Below is a small trained network, with its code and all its weights. Each question gives an input and a class and asks what happens when units are switched off, that is, made to give their printed mean instead of their output.

import numpy as np


def w(rows, s, z=0):
    codes = np.array(rows[::2]) - 128.0
    scale = np.full(codes.shape[1], s)
    scale[-1] = z or s
    return codes * scale


def norm(h):
    return h / np.sqrt((h * h).mean(-1, keepdims=True) + 1e-5)


def f(y):
    return y / 2 * (1 + np.tanh(0.7978845608 * (y + 0.044715 * y**3)))


def log_softmax(a):
    a = a - a.max(-1, keepdims=True)
    return a - np.log(np.exp(a).sum(-1, keepdims=True))


def net(x, mask):
    res = np.array(x, float).reshape(1, 2) / 4 @ E
    u = 0
    for l in range(3):
        y = f(norm(res) @ A[l][:, :-1].T + A[l][:, -1])
        res = res + np.where(mask[u : u + 9], y, B[l][:, -1]) @ B[l][:, :-1]
        u += 9
    return log_softmax(norm(res)[-1] @ U[:, :-1].T + U[:, -1])


A, B = {}, {}
E = w([
[127,225,163,204,196],'x0',
[2,149,31,127,30],'x1',
],0.0084)
A[0] = w([
[148,173,76,142,97,143],'L0N1',
[181,108,142,117,195,135],'L0N2',
[148,3,133,141,100,20],'L0N3',
[108,79,108,152,126,140],'L0N4',
[158,180,101,146,167,120],'L0N5',
[85,164,101,137,116,44],'L0N6',
[173,151,148,159,148,116],'L0N7',
[143,102,95,123,135,57],'L0N8',
[165,134,120,107,131,2],'L0N9',
],0.011,0.0026)
B[0] = w([
[117,132,156,81,183,167],'L0N1',
[108,165,175,96,58,253],'L0N2',
[122,117,42,158,147,232],'L0N3',
[109,139,130,95,128,157],'L0N4',
[125,113,51,148,131,176],'L0N5',
[128,132,177,94,109,181],'L0N6',
[88,102,118,84,120,193],'L0N7',
[166,157,173,144,165,127],'L0N8',
[254,100,119,122,182,117],'L0N9',
],0.0097,0.0048)
A[1] = w([
[125,21,127,60,73,152],'L1N1',
[218,115,149,118,100,32],'L1N2',
[62,121,120,119,142,82],'L1N3',
[188,2,38,137,122,21],'L1N4',
[230,120,171,100,179,88],'L1N5',
[153,73,164,148,141,69],'L1N6',
[116,147,113,95,120,6],'L1N7',
[174,93,141,88,162,54],'L1N8',
[80,167,57,72,128,86],'L1N9',
],0.0094,0.0026)
B[1] = w([
[176,156,100,180,225,253],'L1N1',
[93,152,162,71,103,161],'L1N2',
[147,75,131,102,127,167],'L1N3',
[176,84,20,148,198,221],'L1N4',
[63,75,215,144,81,193],'L1N5',
[128,254,149,113,34,127],'L1N6',
[117,176,80,157,122,127],'L1N7',
[82,186,174,186,75,143],'L1N8',
[146,159,213,75,130,227],'L1N9',
],0.0065,0.0063)
A[2] = w([
[68,118,109,152,9,44],'L2N1',
[136,196,125,76,158,97],'L2N2',
[154,81,3,125,74,53],'L2N3',
[114,149,170,2,140,97],'L2N4',
[39,209,185,234,212,172],'L2N5',
[94,82,124,132,87,34],'L2N6',
[51,216,32,77,43,139],'L2N7',
[49,137,37,76,57,83],'L2N8',
[146,147,168,39,78,5],'L2N9',
],0.0075,0.0017)
B[2] = w([
[143,152,243,125,71,148],'L2N1',
[68,77,97,158,129,167],'L2N2',
[119,131,95,174,174,211],'L2N3',
[108,146,64,102,142,237],'L2N4',
[218,27,2,201,80,233],'L2N5',
[219,166,177,166,158,120],'L2N6',
[251,114,216,120,192,255],'L2N7',
[136,123,224,222,38,223],'L2N8',
[93,149,64,147,168,180],'L2N9',
],0.0061,0.0048)
U = w([
[246,100,65,251,104,252],'0',
[197,166,254,89,53,176],'1',
[134,171,81,95,160,47],'2',
],0.0094,0.0017)

Each question gives the input, the list of numbers given to net, and the class t.
The units are the neurons (one row each of A and B). Each row of codes is followed by its name. A weight is (code - 128) times the scale printed after its matrix; where a second scale follows, it is the last column's (A, B and U).
mask holds one flag per neuron, layer by layer. A switched-off neuron (its flag False) gives its mean, the last column of its row in B, instead of its output. The means were averaged over made-up inputs and are rounded, as every weight is.
A unit's drop is (log p(t) with every unit on - log p(t) with that unit switched off) / (log p(t) with every unit on - log p(t) with every unit switched off).
The circuit of an input: a set's keep is (log p(t) with only the set's units on - log p(t) with every unit switched off) / (log p(t) with every unit on - log p(t) with every unit switched off). Starting from the 12 units with the biggest drops (on a tie, the unit counted first), units are removed one at a time, each time the one whose removal leaves the highest keep (on an exact tie, the one counted first), for as long as the keep stays at least 0.8.
circuit, biggest first: the units of the circuit, biggest drop first
k most important neurons: the k neurons with the biggest drops, biggest first
k most important neurons of layer l: the k neurons of layer l with the biggest drops, biggest first
input [-2,-2], class 2: circuit, biggest first	(L2N8)
input [3,0], class 2: 3 most important neurons of layer 1	(L1N9 L1N1 L1N3)
input [1,2], class 2: 2 most important neurons	(L0N1 L0N2)
input [3,2], class 2: 4 most important neurons	(L0N1 L1N9 L0N2 L0N6)
input [-3,4], class 1: 2 most important neurons	(L1N4 L2N5)
input [-2,0], class 2: 2 most important neurons	(L2N5 L2N8)
input [-1,0], class 2: 2 most important neurons	(L2N5 L2N8)
input [0,-3], class 2: 2 most important neurons	(L0N2 L0N7)
input [2,-3], class 2: 3 most important neurons	(L0N2 L0N7 L1N1)
input [1,-2], class 2: 2 most important neurons	(L0N2 L0N7)
input [-1,4], class 1: 2 most important neurons of layer 2	(L2N8 L2N7)
input [-1,-1], class 2: 2 most important neurons of layer 0	(L0N2 L0N5)
input [-1,3], class 2: 2 most important neurons of layer 0	(L0N2 L0N1)
input [0,-1], class 2: most important neuron of layer 0	(L0N7)
